What each symbol does to the states:
α: Q920->Q438, Q859->Q642, Q57->Q873, Q689->Q917, Q213->Q944, Q804->Q605, Q311->Q322, Q81->Q689, Q692->Q184, Q451->Q599, Q952->Q828, Q149->Q755, Q642->Q267, Q711->Q646, Q250->Q348, Q130->Q180, Q868->Q882, Q873->Q508, Q348->Q466, Q247->Q577, Q942->Q425, Q389->Q250, Q750->Q757, Q543->Q50, Q381->Q518, Q946->Q667, Q833->Q795, Q295->Q648, Q222->Q55, Q972->Q57, Q180->Q345, Q377->Q859, Q566->Q560, Q828->Q566, Q268->Q770, Q514->Q711, Q116->Q404, Q182->Q311, Q621->Q692, Q306->Q484, Q908->Q200, Q50->Q381, Q979->Q149, Q663->Q77, Q646->Q524, Q944->Q694, Q768->Q81, Q882->Q306, Q770->Q908, Q481->Q128, Q694->Q485, Q438->Q481, Q150->Q621, Q77->Q116, Q755->Q440, Q55->Q804, Q599->Q751, Q624->Q166, Q667->Q918, Q272->Q475, Q875->Q946, Q166->Q272, Q883->Q833, Q751->Q674, Q837->Q883, Q425->Q247, Q322->Q354, Q658->Q130, Q961->Q584, Q297->Q961, Q757->Q295, Q584->Q818
ψ: Q859->Q311, Q57->Q621, Q689->Q908, Q917->Q200, Q345->Q267, Q804->Q116, Q475->Q918, Q311->Q961, Q81->Q770, Q692->Q694, Q451->Q750, Q642->Q322, Q250->Q149, Q130->Q859, Q868->Q451, Q518->Q917, Q605->Q404, Q873->Q692, Q348->Q755, Q648->Q560, Q247->Q481, Q942->Q920, Q389->Q979, Q750->Q952, Q543->Q768, Q381->Q689, Q946->Q250, Q833->Q873, Q404->Q577, Q295->Q566, Q222->Q663, Q972->Q150, Q180->Q642, Q377->Q182, Q508->Q184, Q200->Q524, Q268->Q514, Q116->Q247, Q182->Q297, Q184->Q485, Q621->Q944, Q306->Q751, Q908->Q646, Q50->Q81, Q663->Q942, Q466->Q440, Q768->Q268, Q882->Q599, Q354->Q818, Q770->Q711, Q795->Q508, Q484->Q674, Q150->Q213, Q77->Q425, Q55->Q77, Q577->Q128, Q599->Q757, Q624->Q875, Q667->Q348, Q272->Q667, Q875->Q389, Q166->Q946, Q883->Q57, Q751->Q295, Q267->Q354, Q918->Q466, Q837->Q972, Q425->Q438, Q322->Q584, Q658->Q377, Q674->Q648, Q757->Q828
ρ: Q920->Q979, Q859->Q81, Q57->Q859, Q689->Q873, Q917->Q508, Q213->Q297, Q345->Q518, Q804->Q272, Q475->Q484, Q311->Q770, Q81->Q57, Q692->Q322, Q451->Q663, Q952->Q920, Q149->Q828, Q642->Q689, Q485->Q818, Q711->Q944, Q250->Q757, Q130->Q50, Q868->Q222, Q518->Q795, Q524->Q485, Q605->Q475, Q873->Q642, Q348->Q295, Q648->Q577, Q247->Q348, Q942->Q389, Q389->Q750, Q750->Q942, Q543->Q837, Q381->Q833, Q946->Q599, Q833->Q180, Q404->Q918, Q295->Q247, Q222->Q624, Q972->Q377, Q180->Q381, Q377->Q768, Q566->Q481, Q828->Q438, Q508->Q267, Q200->Q184, Q268->Q150, Q514->Q213, Q116->Q667, Q182->Q268, Q184->Q354, Q621->Q311, Q306->Q804, Q908->Q692, Q50->Q883, Q979->Q952, Q663->Q875, Q646->Q694, Q560->Q128, Q466->Q648, Q128->Q440, Q944->Q961, Q768->Q972, Q882->Q55, Q354->Q200, Q770->Q621, Q481->Q755, Q795->Q345, Q694->Q584, Q484->Q605, Q438->Q149, Q150->Q182, Q77->Q946, Q755->Q566, Q55->Q166, Q577->Q466, Q599->Q77, Q624->Q868, Q667->Q751, Q272->Q306, Q875->Q451, Q166->Q882, Q883->Q130, Q751->Q116, Q267->Q917, Q818->Q524, Q440->Q560, Q918->Q674, Q837->Q658, Q425->Q250, Q322->Q908, Q658->Q543, Q961->Q711, Q674->Q404, Q297->Q514, Q757->Q425, Q584->Q646
ξ: Q859->Q377, Q57->Q972, Q689->Q81, Q917->Q689, Q345->Q180, Q804->Q55, Q475->Q272, Q311->Q182, Q81->Q768, Q692->Q621, Q149->Q979, Q642->Q859, Q485->Q694, Q711->Q514, Q250->Q389, Q130->Q658, Q518->Q381, Q524->Q646, Q605->Q804, Q873->Q57, Q348->Q250, Q648->Q295, Q247->Q425, Q381->Q50, Q946->Q875, Q833->Q883, Q404->Q116, Q295->Q757, Q180->Q130, Q566->Q828, Q828->Q952, Q508->Q873, Q200->Q908, Q116->Q77, Q184->Q692, Q621->Q150, Q306->Q882, Q908->Q770, Q50->Q543, Q646->Q711, Q560->Q566, Q466->Q348, Q128->Q481, Q944->Q213, Q882->Q868, Q354->Q322, Q770->Q268, Q481->Q438, Q795->Q833, Q694->Q944, Q484->Q306, Q438->Q920, Q77->Q663, Q755->Q149, Q55->Q222, Q577->Q247, Q599->Q451, Q667->Q946, Q272->Q166, Q166->Q624, Q883->Q837, Q751->Q599, Q267->Q642, Q818->Q584, Q440->Q755, Q918->Q667, Q425->Q942, Q322->Q311, Q961->Q297, Q674->Q751, Q757->Q750, Q584->Q961
σ: Q920->Q514, Q859->Q599, Q57->Q946, Q689->Q116, Q917->Q404, Q213->Q979, Q345->Q484, Q804->Q381, Q475->Q795, Q311->Q757, Q81->Q77, Q692->Q348, Q451->Q377, Q952->Q297, Q149->Q944, Q642->Q751, Q485->Q440, Q711->Q438, Q250->Q621, Q130->Q882, Q868->Q658, Q518->Q605, Q524->Q128, Q605->Q518, Q873->Q667, Q348->Q692, Q648->Q354, Q247->Q908, Q942->Q268, Q389->Q150, Q750->Q182, Q543->Q222, Q381->Q804, Q946->Q57, Q833->Q272, Q404->Q917, Q295->Q322, Q222->Q543, Q972->Q875, Q180->Q306, Q377->Q451, Q566->Q584, Q828->Q961, Q508->Q918, Q200->Q577, Q268->Q942, Q514->Q920, Q116->Q689, Q182->Q750, Q184->Q466, Q621->Q250, Q306->Q180, Q908->Q247, Q50->Q55, Q979->Q213, Q663->Q768, Q646->Q481, Q560->Q818, Q466->Q184, Q128->Q524, Q944->Q149, Q768->Q663, Q882->Q130, Q354->Q648, Q770->Q425, Q481->Q646, Q795->Q475, Q694->Q755, Q484->Q345, Q438->Q711, Q150->Q389, Q77->Q81, Q755->Q694, Q55->Q50, Q577->Q200, Q599->Q859, Q624->Q837, Q667->Q873, Q272->Q833, Q875->Q972, Q166->Q883, Q883->Q166, Q751->Q642, Q267->Q674, Q818->Q560, Q440->Q485, Q918->Q508, Q837->Q624, Q425->Q770, Q322->Q295, Q658->Q868, Q961->Q828, Q674->Q267, Q297->Q952, Q757->Q311, Q584->Q566
γ: Q920->Q942, Q859->Q130, Q57->Q883, Q689->Q381, Q917->Q518, Q213->Q150, Q311->Q859, Q81->Q50, Q692->Q873, Q451->Q868, Q952->Q750, Q149->Q250, Q642->Q180, Q485->Q184, Q711->Q770, Q250->Q946, Q524->Q200, Q873->Q833, Q348->Q667, Q648->Q674, Q247->Q116, Q942->Q663, Q389->Q875, Q750->Q451, Q946->Q166, Q404->Q605, Q295->Q751, Q972->Q837, Q377->Q658, Q566->Q295, Q828->Q757, Q508->Q795, Q200->Q917, Q268->Q768, Q514->Q268, Q116->Q804, Q182->Q377, Q184->Q508, Q621->Q57, Q908->Q689, Q979->Q389, Q663->Q222, Q646->Q908, Q560->Q648, Q466->Q918, Q128->Q577, Q944->Q621, Q768->Q543, Q354->Q267, Q770->Q81, Q481->Q247, Q694->Q692, Q438->Q425, Q150->Q972, Q77->Q55, Q755->Q348, Q577->Q404, Q599->Q882, Q667->Q272, Q875->Q624, Q751->Q306, Q267->Q345, Q818->Q354, Q440->Q466, Q918->Q475, Q425->Q77, Q322->Q642, Q961->Q311, Q674->Q484, Q297->Q182, Q757->Q599, Q584->Q322

The rows follow the links: the fewer symbols apart two states are, the more alike their rows tend to be.

Each row is also shifted at random along 5 hidden directions that mean nothing.

Some states, each with a row of numbers:
Q306	[48,-2,-10,-5,16,-32,58,-46,-14,-18,-48,-47,20,-17,-24,-49,-94,-154,4,-30,-27,-37,-26,25,82,84,-107,-27,59,-75,128,104,42,13,-45,27,-2,-24,-29,-87,35,-21]
Q267	[-33,-11,148,101,14,59,-202,163,-53,41,-62,29,121,83,8,29,73,37,-47,15,92,-75,-59,-36,-14,-28,-14,53,-51,40,-76,25,-60,36,-5,-20,66,-13,96,24,-83,30]
Q345	[106,118,43,57,-69,-33,82,-76,-16,-21,16,90,-76,61,-84,190,-49,83,-13,-115,23,-94,-37,-76,-67,4,-78,57,-20,-82,-81,-21,-38,-64,-30,-6,64,4,-18,-14,94,-42]
Q149	[26,-134,14,-19,61,15,86,24,90,4,-13,-67,104,-72,-13,-185,19,-159,3,128,-17,85,-5,153,109,-41,17,-76,128,50,113,80,3,55,55,-51,-18,33,6,-62,-75,14]
Q508	[-299,26,-13,24,3,12,-117,-19,-90,15,-40,27,12,88,-5,-90,26,-31,-89,59,9,-24,93,50,74,16,15,6,-43,27,118,-1,37,-16,-99,5,41,-68,23,9,59,98]
Q804	[-197,94,-16,19,-58,-117,-102,21,-166,90,-2,-28,-15,1,32,56,-128,179,-11,-46,-48,-91,88,-15,-77,184,53,-22,-117,-262,-73,11,47,-52,-237,193,25,-301,-149,21,177,5]
Q883	[18,-9,18,-15,-10,-36,172,-39,38,-29,8,-26,-31,-28,-61,2,14,-104,-18,-89,-33,43,14,21,18,-52,-81,32,218,-73,-14,-42,-69,-18,-34,-21,0,103,5,-29,82,-70]
Q875	[-85,-36,-34,-42,9,38,-82,30,-3,43,5,-68,-43,-27,75,-26,51,56,42,22,-15,96,-23,-41,4,-4,26,-43,24,1,-51,17,4,-20,40,-25,-18,32,10,-30,9,-46]
Q311	[-120,112,-82,20,82,115,-237,30,-176,13,8,120,-29,26,80,60,-90,94,-59,1,-73,-25,88,-30,-27,1,162,60,-252,93,65,-27,148,38,-140,70,-16,-152,53,55,72,69]
Q942	[123,-29,26,3,-33,-9,-3,114,43,56,39,-69,41,-52,51,29,-12,91,67,-36,17,24,-52,0,-104,27,63,-9,32,-104,-176,-23,-83,28,10,87,-18,-51,-26,30,-31,-70]
Q404	[-84,47,-48,-18,-47,-79,-73,-79,-75,3,-26,-11,-59,49,10,-32,-19,57,-4,27,11,-70,43,-15,10,121,-26,-27,-124,-40,58,14,59,-52,-36,52,-1,-108,-78,12,31,70]
Q440	[-116,-89,125,66,13,2,-102,134,45,63,-45,-12,131,23,-6,-56,77,67,-15,100,98,-8,-56,97,6,-15,27,-86,-8,3,-66,69,-67,47,39,-25,51,-81,21,-15,-75,43]
Q377	[-180,51,-123,-38,-102,87,114,-122,53,-50,68,24,-99,-29,0,30,-69,-38,40,-53,-54,8,-2,-95,-40,2,-17,68,60,17,9,-47,8,-80,8,2,-20,145,32,-13,-9,-69]
Q584	[-147,-76,86,85,22,103,-11,116,68,-12,-15,37,159,1,-23,-63,22,-101,-12,70,70,-34,-33,64,36,-78,8,18,44,117,6,12,-56,54,53,-56,15,78,103,21,-186,14]
Q272	[250,12,39,-53,171,-68,-178,-4,-166,24,-75,11,-68,30,26,47,64,62,-37,-6,-47,27,28,-28,109,-16,-3,-51,-137,68,61,77,130,55,-13,-50,-19,-116,-48,-31,130,52]
Q828	[-121,-1,-144,-46,-94,35,244,-208,128,-75,48,8,-34,-88,-24,-81,-141,-104,71,52,-58,10,-4,38,15,64,-21,-31,30,24,166,54,70,-61,60,4,-13,68,-32,-90,-38,-18]
Q184	[-72,-50,44,32,49,-8,24,-8,53,-38,-40,13,30,86,-27,-98,112,-130,-72,50,51,9,-21,103,70,-65,-38,-20,55,113,116,11,-34,42,61,-69,21,87,78,1,-49,93]
Q150	[-100,42,-42,-34,20,71,-101,12,-28,6,68,58,-115,5,66,129,79,179,35,-34,-26,75,-26,-103,-98,-93,110,41,-122,84,-133,-84,6,-30,45,-22,-13,19,52,50,42,-30]
Q524	[-115,32,20,66,-95,-42,33,11,-1,14,34,65,36,25,-59,46,-38,80,-31,19,32,-92,60,45,-60,33,34,25,-31,-74,-49,-63,-49,-30,-85,47,43,-123,-55,48,9,48]
Q438	[-173,-47,-61,-50,-105,-29,146,-70,122,-29,48,-34,-4,-78,0,-40,-17,20,92,69,16,19,-6,-2,-42,45,-2,-36,-3,-9,-22,-15,-23,-42,103,0,-36,53,-75,6,-102,-30]
Q624	[-41,-62,-43,-78,49,-20,78,-42,31,-12,-22,-94,-39,-53,14,-93,18,-112,15,-15,-59,86,-30,23,77,6,-49,-49,124,-15,55,37,30,-1,30,-19,-50,74,-14,-62,33,-48]
Q475	[239,13,146,63,-20,-105,12,65,-23,74,-25,-21,12,32,-48,100,16,115,-31,-74,64,-44,-64,25,-42,31,-46,-51,74,-195,-127,47,-78,1,-58,27,95,-113,-56,-55,115,-40]
Q692	[231,57,-8,20,-14,-22,75,-75,22,-35,43,95,-107,56,-44,94,52,65,-31,-41,28,22,-14,39,-51,-94,9,4,13,23,-26,-57,-43,-20,5,-64,65,37,56,18,112,9]
Q833	[-214,48,-12,-9,-17,-41,37,-62,-22,-17,-2,16,-94,41,-35,46,38,-2,-29,-55,-5,-16,7,-27,12,-26,-58,26,64,-37,5,-34,-18,-40,-13,-34,15,45,-2,1,95,7]
Q920	[118,-51,-25,-45,-4,-8,21,17,52,-2,43,-16,-13,-67,29,38,22,80,71,26,-2,53,-13,-51,-28,-31,54,-5,-48,51,-85,-13,-7,12,108,-27,-53,36,-40,5,-82,-36]
Q944	[-52,-10,-4,-6,39,48,11,3,5,-3,42,64,8,-20,-15,10,37,28,-17,48,-26,65,45,40,9,-105,90,10,1,83,13,-35,11,11,-4,-59,-16,14,22,11,12,19]
Q116	[84,-7,-32,-62,-45,-68,-30,-86,5,-22,-15,-35,-100,38,23,6,87,44,34,9,31,-4,-31,-104,3,45,-85,-8,-75,51,2,2,7,-48,142,-36,-28,80,-61,5,-50,20]
Q646	[17,-19,40,26,-37,-11,98,1,54,-36,32,45,50,-2,-63,20,25,-6,-7,46,34,-38,48,20,-34,-45,2,46,7,43,-45,-83,-67,-4,41,-31,-7,39,-22,58,-81,39]
Q770	[91,99,-87,-12,-27,-14,10,-46,-68,-26,69,53,-85,7,10,95,-42,93,-23,-56,-43,-8,115,-41,-91,3,86,72,-104,-18,-26,-120,28,-25,-88,76,-41,-75,-40,90,101,47]
Q577	[-37,61,-51,7,-62,-97,-41,-54,-30,12,13,30,-74,44,9,27,-36,107,6,6,26,-60,24,21,-52,116,23,-41,-159,-55,22,0,39,-33,-33,70,18,-144,-72,30,67,80]
Q658	[144,47,-25,-25,88,56,-77,22,-111,-8,-2,22,-33,-21,12,76,-28,-15,-25,-71,-85,2,62,-85,20,-51,25,73,-44,44,14,-16,70,27,-61,-4,-42,5,27,5,56,-23]
Q560	[-81,2,30,63,-69,19,24,-22,65,-2,0,32,41,12,-35,28,-45,46,25,40,70,-67,-62,31,-33,50,10,-37,-54,-16,-5,59,-27,-17,35,9,61,-47,6,-43,-54,5]

From each start, follow one symbol. Which state do you reach?
Answers are names.
[94,-34,-17,-11,-31,70,92,-8,122,-4,37,-13,17,-83,1,15,-36,0,91,9,4,42,-75,-21,-36,-34,8,-18,42,40,-57,34,-24,2,114,-48,-9,92,22,-56,-110,-78]
α
Q828
[-92,28,-26,-15,1,47,113,-58,23,-53,3,-5,-24,-22,-25,15,-46,-142,8,-83,-32,-16,-3,-64,40,-9,-77,65,99,18,51,-9,2,-3,4,-19,-20,114,37,-16,8,-54]
σ
Q882
[440,-53,-9,-49,135,-8,4,42,-24,10,-15,-47,26,-64,26,-85,-25,-79,-13,10,-71,110,16,119,56,-52,65,-65,74,-14,65,41,62,73,-66,9,-35,-55,-6,-41,89,-8]
α
Q250
[103,56,-36,9,-46,-81,47,-131,5,-1,12,50,-97,35,-28,20,-30,74,-8,2,4,-21,-8,71,-19,57,6,-77,-65,-61,67,41,39,-52,-37,17,65,-104,-42,-35,145,40]
γ
Q918
[26,-4,81,68,31,94,-63,94,50,-36,-10,64,62,51,-1,50,68,-15,-14,-13,72,-38,-84,-18,-36,-71,7,55,-50,122,-37,-6,-55,71,80,-45,29,83,123,36,-112,25]
ξ
Q311
[-42,-28,117,84,58,52,-239,172,-30,60,-66,-1,115,61,53,-5,59,85,-4,50,101,-50,-104,8,-20,24,40,-44,-151,49,-44,78,-14,90,33,20,49,-102,90,11,-106,53]
ξ
Q295
[179,9,124,84,26,48,-93,105,-20,20,-4,110,90,43,-43,118,33,97,-22,26,68,-55,-34,-12,-38,-74,36,28,-96,66,-100,7,-43,23,30,-54,67,-46,51,24,-67,24]
σ
Q560
[95,4,35,-18,63,10,-15,63,-60,22,3,-25,-2,-24,-13,28,10,-2,-28,-58,-54,52,22,-10,6,-74,16,28,96,-40,-56,-52,-15,29,-74,5,-29,9,-8,-4,82,-66]
ψ
Q972
[-25,-30,21,49,1,86,73,56,82,-23,31,32,120,-43,-25,-36,-44,-97,5,35,0,-2,-13,39,-13,-65,26,35,77,48,-6,-3,-40,42,1,-31,4,69,74,-12,-107,-28]
ρ
Q711
[-76,64,-160,-57,16,-28,51,-243,-65,-85,12,123,-140,36,-51,-37,-35,-69,-60,103,-82,-13,151,51,120,-27,18,-15,-159,179,275,-8,161,-64,-22,-62,7,-48,-33,-11,133,152]
σ
Q440
[-195,-24,-42,-51,-7,9,-112,15,-18,64,-27,-62,-40,9,70,-69,49,72,16,53,-6,79,-31,-20,24,36,24,-58,-8,-21,-6,44,35,-45,10,-7,-1,-9,3,-24,20,-21]
σ
Q57
[-76,32,-26,3,-91,-56,48,-119,33,3,-11,-2,-100,56,-22,0,17,53,4,2,46,-9,-34,4,-6,58,-64,-59,16,-66,20,39,-19,-88,37,-13,65,14,-30,-49,73,7]
σ
Q508
[-209,22,63,32,-11,41,-7,25,13,-27,-31,16,4,35,-21,77,26,-26,12,-64,46,-47,-69,-85,-9,-22,-88,77,38,43,-59,-18,-48,1,70,-36,-7,120,70,-1,-64,-33]
ρ
Q381
[202,86,-85,-35,-79,-51,113,-129,48,8,84,36,-177,-28,7,147,-60,211,63,-75,-12,61,-51,-1,-138,31,57,-79,-62,-116,-102,-6,3,-88,-23,30,55,-70,-51,-48,191,-73]
σ
Q621
[-21,33,7,27,-93,-54,35,-33,-7,-6,0,33,-38,55,-51,9,17,17,-37,-12,48,-80,43,-10,-22,32,-68,48,-2,-43,-12,-63,-43,-56,-26,11,31,-8,-29,47,12,42]
ξ
Q689
[35,5,-62,-11,28,39,62,-15,-16,8,39,34,39,-56,-32,-47,-78,-38,-47,26,-96,52,122,96,21,-45,107,2,66,-39,37,-44,41,3,-144,23,-16,-76,-12,-5,96,-6]
ρ
Q297
[102,-21,21,53,-39,14,85,18,76,9,-17,-29,91,-21,-6,-66,-88,-79,18,-1,31,-36,-78,119,-16,88,-9,-55,69,-107,66,98,-32,33,-44,71,44,-52,26,-59,-15,-13]
ψ
Q566
[-148,-71,-10,3,78,133,-43,85,-1,-20,-10,-10,124,-52,24,-108,-8,-125,1,76,-30,39,38,33,63,-65,62,39,27,134,80,10,41,65,9,-24,-42,51,82,14,-130,11]
α
Q961
[12,13,-107,-24,-49,11,168,-188,73,-70,21,30,-27,-34,-44,-87,-125,-112,20,84,-55,-14,5,63,77,47,-40,-48,-45,67,207,86,99,-39,40,-27,-2,14,-31,-68,-11,28]
γ
Q295
